Here is a tiny trained network, its code and every weight. The questions are about switching its units off for an input and a class, where a switched-off unit gives its printed mean instead of its output.

import numpy as np


def w(rows, s, z=0):
    codes = np.array(rows[::2]) - 128.0
    scale = np.full(codes.shape[1], s)
    scale[-1] = z or s
    return codes * scale


def norm(h):
    return h / np.sqrt((h * h).mean(-1, keepdims=True) + 1e-5)


def f(y):
    return y / 2 * (1 + np.tanh(0.7978845608 * (y + 0.044715 * y**3)))


def log_softmax(a):
    a = a - a.max(-1, keepdims=True)
    return a - np.log(np.exp(a).sum(-1, keepdims=True))


def net(x, mask):
    res = np.array(x, float).reshape(1, 7) / 4 @ E
    u = 0
    for l in range(2):
        y = f(norm(res) @ A[l][:, :-1].T + A[l][:, -1])
        res = res + np.where(mask[u : u + 8], y, B[l][:, -1]) @ B[l][:, :-1]
        u += 8
    return log_softmax(norm(res)[-1] @ U[:, :-1].T + U[:, -1])


A, B = {}, {}
E = w([
[102,149,186,169,201,146,212],'x0',
[119,126,134,135,138,132,113],'x1',
[181,173,81,255,103,173,123],'x2',
[151,130,94,92,108,145,172],'x3',
[136,179,102,116,199,80,108],'x4',
[194,196,218,82,116,187,77],'x5',
[183,79,114,120,144,142,131],'x6',
],0.0099)
A[0] = w([
[132,199,71,110,214,84,103,1],'0.n1',
[13,170,122,130,67,182,135,148],'0.n2',
[98,102,95,119,52,130,74,110],'0.n3',
[200,4,137,143,167,164,124,62],'0.n4',
[85,71,128,90,143,79,150,84],'0.n5',
[74,123,166,157,139,164,211,141],'0.n6',
[91,57,157,150,66,192,129,90],'0.n7',
[111,147,65,184,127,142,136,157],'0.n8',
],0.016,0.003)
B[0] = w([
[228,6,144,115,52,112,149,232],'0.n1',
[142,150,168,154,94,72,215,218],'0.n2',
[164,162,85,103,204,87,99,242],'0.n3',
[102,181,180,174,110,43,164,213],'0.n4',
[60,145,105,137,101,177,142,252],'0.n5',
[180,116,87,95,203,90,56,254],'0.n6',
[192,9,115,92,72,175,106,238],'0.n7',
[44,144,106,154,100,163,136,236],'0.n8',
],0.018,0.0063)
A[1] = w([
[174,115,179,95,149,168,137,109],'1.n1',
[178,185,96,233,120,167,133,144],'1.n2',
[171,105,106,115,139,141,174,2],'1.n3',
[185,220,209,92,97,165,105,116],'1.n4',
[162,93,145,149,254,161,160,16],'1.n5',
[72,129,181,37,129,109,143,45],'1.n6',
[164,168,77,101,95,67,134,171],'1.n7',
[162,110,195,166,118,16,195,100],'1.n8',
],0.015,0.0016)
B[1] = w([
[110,62,48,122,134,126,147,190],'1.n1',
[121,114,189,49,127,193,114,204],'1.n2',
[127,120,164,164,87,97,88,173],'1.n3',
[43,102,50,193,145,86,171,211],'1.n4',
[171,168,90,89,167,130,54,174],'1.n5',
[152,141,183,165,97,253,92,190],'1.n6',
[147,172,176,135,222,133,104,229],'1.n7',
[132,200,163,115,89,100,152,254],'1.n8',
],0.018,0.008)
U = w([
[192,71,122,108,87,100,145,135],'0',
[158,167,90,93,227,111,75,70],'1',
[74,131,153,108,114,253,125,72],'2',
[58,106,40,176,172,109,197,104],'3',
[118,186,161,132,125,95,159,253],'4',
],0.015,0.0043)

Each question gives the input, the list of numbers given to net, and the class t.
The units are the neurons (one row each of A and B). Each row of codes is followed by its name. A weight is (code - 128) times the scale printed after its matrix; where a second scale follows, it is the last column's (A, B and U).
mask holds one flag per neuron, layer by layer. A switched-off neuron (its flag False) gives its mean, the last column of its row in B, instead of its output. The means were averaged over made-up inputs and are rounded, as every weight is.
A unit's drop is (log p(t) with every unit on - log p(t) with that unit switched off) / (log p(t) with every unit on - log p(t) with every unit switched off).
The circuit of an input: a set's keep is (log p(t) with only the set's units on - log p(t) with every unit switched off) / (log p(t) with every unit on - log p(t) with every unit switched off). Starting from the 12 units with the biggest drops (on a tie, the unit counted first), units are removed one at a time, each time the one whose removal leaves the highest keep (on an exact tie, the one counted first), for as long as the keep stays at least 0.8.
circuit, biggest first: the units of the circuit, biggest drop first
most important unit: the unit with the biggest drop
k most important neurons: the k neurons with the biggest drops, biggest first
k most important neurons of layer l: the k neurons of layer l with the biggest drops, biggest first
input [5,-1,8,3,-5,-1,8], class 2: 4 most important neurons of layer 0	0.n8, 0.n2, 0.n1, 0.n7
input [6,-1,3,3,-7,5,2], class 0: 2 most important neurons	0.n7, 0.n3
input [-5,-3,3,-5,0,6,-6], class 3: most important unit	1.n4
input [6,6,-4,-4,-8,-6,7], class 0: 2 most important neurons of layer 0	0.n7, 0.n6
input [-7,2,-6,7,5,-6,0], class 1: 2 most important neurons of layer 1	1.n7, 1.n4
input [-1,0,-7,-7,-5,3,2], class 2: 2 most important neurons	0.n1, 1.n6
input [-6,-8,4,1,-7,8,-2], class 3: 3 most important neurons	1.n4, 0.n1, 0.n6
input [-7,-3,5,-8,-6,5,1], class 1: 2 most important neurons	0.n3, 0.n1
input [0,0,-6,-8,-3,8,1], class 3: 3 most important neurons of layer 1	1.n4, 1.n1, 1.n2
input [7,0,-8,5,2,-2,-3], class 2: 2 most important neurons of layer 0	0.n5, 0.n3
input [1,-5,-8,-5,-2,-2,6], class 2: 2 most important neurons	0.n5, 1.n6
input [6,1,-4,4,6,-6,8], class 4: 4 most important neurons	0.n4, 0.n7, 1.n8, 0.n1
input [-7,-3,2,-3,1,8,-4], class 3: 2 most important neurons	1.n4, 0.n6
input [-7,3,-6,2,-5,-7,3], class 1: 2 most important neurons	0.n3, 0.n8
input [-7,-3,7,4,-1,8,7], class 3: 4 most important neurons	1.n4, 0.n6, 0.n1, 1.n5
input [8,0,7,3,-5,5,6], class 1: circuit, biggest first	0.n6
input [-2,-7,-1,-4,-3,5,7], class 4: 2 most important neurons	0.n4, 1.n8
input [-1,-3,-2,7,1,-4,3], class 3: 2 most important neurons	0.n5, 1.n2
input [-2,8,5,4,4,-1,2], class 2: 2 most important neurons	0.n8, 0.n7
input [-1,8,-4,-7,1,-3,7], class 4: most important unit	0.n4
input [0,-5,5,-6,6,-5,0], class 0: 2 most important neurons	0.n1, 0.n5
input [0,-7,-7,6,3,8,7], class 3: 2 most important neurons	1.n4, 1.n1
input [8,-5,-7,-5,-7,-3,5], class 1: 2 most important neurons of layer 0	0.n6, 0.n1
input [0,-6,-3,-6,3,4,2], class 3: 3 most important neurons of layer 1	1.n4, 1.n1, 1.n2
input [-8,-5,-7,8,4,3,4], class 1: 2 most important neurons of layer 1	1.n7, 1.n2
input [6,-8,6,7,5,0,-6], class 1: 2 most important neurons of layer 0	0.n6, 0.n5
input [5,-3,1,-7,-1,6,-3], class 3: circuit, biggest first	1.n4
input [-6,4,-6,7,-4,2,8], class 4: 4 most important neurons of layer 0	0.n4, 0.n6, 0.n8, 0.n3
